Below are the code and all the weights of a small trained network. Each question names an input and a class and asks about switching units off, where a switched-off unit gives its printed mean instead of its output.

import numpy as np


def w(rows, s, z=0):
    codes = np.array(rows[::2]) - 128.0
    scale = np.full(codes.shape[1], s)
    scale[-1] = z or s
    return codes * scale


def norm(h):
    return h / np.sqrt((h * h).mean(-1, keepdims=True) + 1e-5)


def f(y):
    return y / 2 * (1 + np.tanh(0.7978845608 * (y + 0.044715 * y**3)))


def log_softmax(a):
    a = a - a.max(-1, keepdims=True)
    return a - np.log(np.exp(a).sum(-1, keepdims=True))


def net(x, mask):
    res = np.array(x, float).reshape(1, 2) / 4 @ E
    u = 0
    for l in range(2):
        y = f(norm(res) @ A[l][:, :-1].T + A[l][:, -1])
        res = res + np.where(mask[u : u + 13], y, B[l][:, -1]) @ B[l][:, :-1]
        u += 13
    return log_softmax(norm(res)[-1] @ U[:, :-1].T + U[:, -1])


A, B = {}, {}
E = w([
[141,142,220,9,115,243,180,127,133],'x0',
[145,151,247,150,112,156,83,126,133],'x1',
],0.0013)
A[0] = w([
[100,93,135,110,145,125,116,130,116,102],'0.n0',
[131,191,121,171,132,136,166,97,225,61],'0.n1',
[114,143,139,154,126,127,163,111,156,136],'0.n2',
[145,125,253,50,131,164,159,128,111,149],'0.n3',
[120,137,196,101,98,219,136,134,141,121],'0.n4',
[134,119,227,113,135,140,116,131,118,165],'0.n5',
[118,135,222,72,123,196,140,125,140,139],'0.n6',
[128,136,133,29,128,192,175,126,132,3],'0.n7',
[155,135,74,90,126,140,144,131,127,84],'0.n8',
[161,132,110,81,160,96,185,113,149,77],'0.n9',
[70,67,134,121,125,154,118,142,112,1],'0.n10',
[116,112,115,73,125,129,114,143,100,101],'0.n11',
[131,131,239,50,135,182,140,124,136,160],'0.n12',
],0.0055,0.00034)
B[0] = w([
[142,142,132,116,126,154,112,133,143,127],'0.n0',
[126,93,135,119,137,120,128,157,132,127],'0.n1',
[133,123,125,142,136,133,138,158,115,129],'0.n2',
[38,1,123,80,123,144,89,175,8,253],'0.n3',
[93,138,35,108,86,138,19,138,121,220],'0.n4',
[16,184,34,201,95,195,196,105,214,191],'0.n5',
[63,76,79,84,97,136,54,166,81,237],'0.n6',
[235,183,169,197,178,46,164,97,164,205],'0.n7',
[48,130,182,103,107,229,150,126,170,139],'0.n8',
[78,143,125,139,97,220,147,130,153,139],'0.n9',
[170,180,77,137,90,147,87,105,169,126],'0.n10',
[149,237,21,190,32,144,130,134,168,133],'0.n11',
[28,6,112,78,105,139,90,167,34,252],'0.n12',
],0.0048,0.0073)
A[1] = w([
[187,188,187,123,106,176,133,117,180,71],'1.n0',
[107,107,153,96,117,117,145,112,131,2],'1.n1',
[53,139,117,144,95,193,104,130,159,137],'1.n2',
[137,177,138,122,125,145,127,99,144,90],'1.n3',
[161,161,181,141,113,116,59,117,132,71],'1.n4',
[127,122,48,11,137,136,157,131,93,127],'1.n5',
[140,110,123,97,120,137,90,144,138,102],'1.n6',
[45,98,120,86,55,189,18,157,62,131],'1.n7',
[128,128,134,106,125,140,106,126,107,75],'1.n8',
[106,160,166,88,142,102,115,102,114,136],'1.n9',
[91,88,61,72,80,200,111,153,87,125],'1.n10',
[146,102,171,71,91,90,1,157,26,86],'1.n11',
[166,101,119,118,125,128,157,122,139,107],'1.n12',
],0.0068,0.00074)
B[1] = w([
[50,255,136,135,99,114,144,106,158,138],'1.n0',
[131,144,89,181,148,70,112,128,126,127],'1.n1',
[190,77,128,127,146,111,114,134,108,172],'1.n2',
[96,164,117,148,147,36,116,125,121,124],'1.n3',
[113,104,92,99,121,157,140,132,121,127],'1.n4',
[21,87,87,111,109,126,107,146,98,164],'1.n5',
[94,116,119,182,150,83,158,106,130,136],'1.n6',
[39,111,96,104,109,156,137,136,128,253],'1.n7',
[99,117,106,180,151,73,136,124,145,132],'1.n8',
[121,116,74,158,130,86,105,140,116,124],'1.n9',
[41,76,99,126,108,156,99,147,99,222],'1.n10',
[223,103,145,131,153,127,137,125,136,204],'1.n11',
[116,117,140,193,101,140,79,126,136,124],'1.n12',
],0.0089,0.013)
U = w([
[54,71,93,114,110,145,110,142,100,244],'0',
[102,244,150,147,112,107,152,100,167,5],'1',
[228,108,152,138,152,113,134,119,132,100],'2',
],0.011,0.0013)

Each question gives the input, the list of numbers given to net, and the class t.
The units are the neurons (one row each of A and B). Each row of codes is followed by its name. A weight is (code - 128) times the scale printed after its matrix; where a second scale follows, it is the last column's (A, B and U).
mask holds one flag per neuron, layer by layer. A switched-off neuron (its flag False) gives its mean, the last column of its row in B, instead of its output. The means were averaged over made-up inputs and are rounded, as every weight is.
A unit's drop is (log p(t) with every unit on - log p(t) with that unit switched off) / (log p(t) with every unit on - log p(t) with every unit switched off).
unit that matters most: the unit with the biggest drop
k most important neurons: the k neurons with the biggest drops, biggest first
k most important neurons of layer l: the k neurons of layer l with the biggest drops, biggest first
drop when u is switched off: that unit's drop, to one decimal
input [-6,0], class 2: 2 most important neurons of layer 0	(0.n12, 0.n3)
input [-8,2], class 2: 4 most important neurons	(0.n12, 1.n7, 0.n3, 1.n10)
input [-8,6], class 2: unit that matters most	1.n7
input [-7,-4], class 2: 3 most important neurons of layer 1	(1.n7, 1.n10, 1.n5)
input [-4,1], class 2: 4 most important neurons	(0.n12, 0.n3, 0.n6, 1.n7)
input [-4,4], class 1: 4 most important neurons of layer 1	(1.n10, 1.n11, 1.n7, 1.n2)
input [-7,0], class 2: 4 most important neurons of layer 0	(0.n12, 0.n3, 0.n6, 0.n4)
input [-6,-4], class 2: 4 most important neurons of layer 1	(1.n7, 1.n10, 1.n5, 1.n0)
input [-8,1], class 2: 4 most important neurons	(0.n12, 0.n3, 1.n7, 0.n6)
input [2,-7], class 1: 2 most important neurons	(0.n3, 0.n12)
input [-4,5], class 1: 2 most important neurons of layer 1	(1.n10, 1.n7)
input [4,-7], class 1: drop when 0.n3 is switched off	0.9
input [-6,7], class 1: drop when 1.n7 is switched off	0.2
input [1,-4], class 1: drop when 0.n12 is switched off	0.7
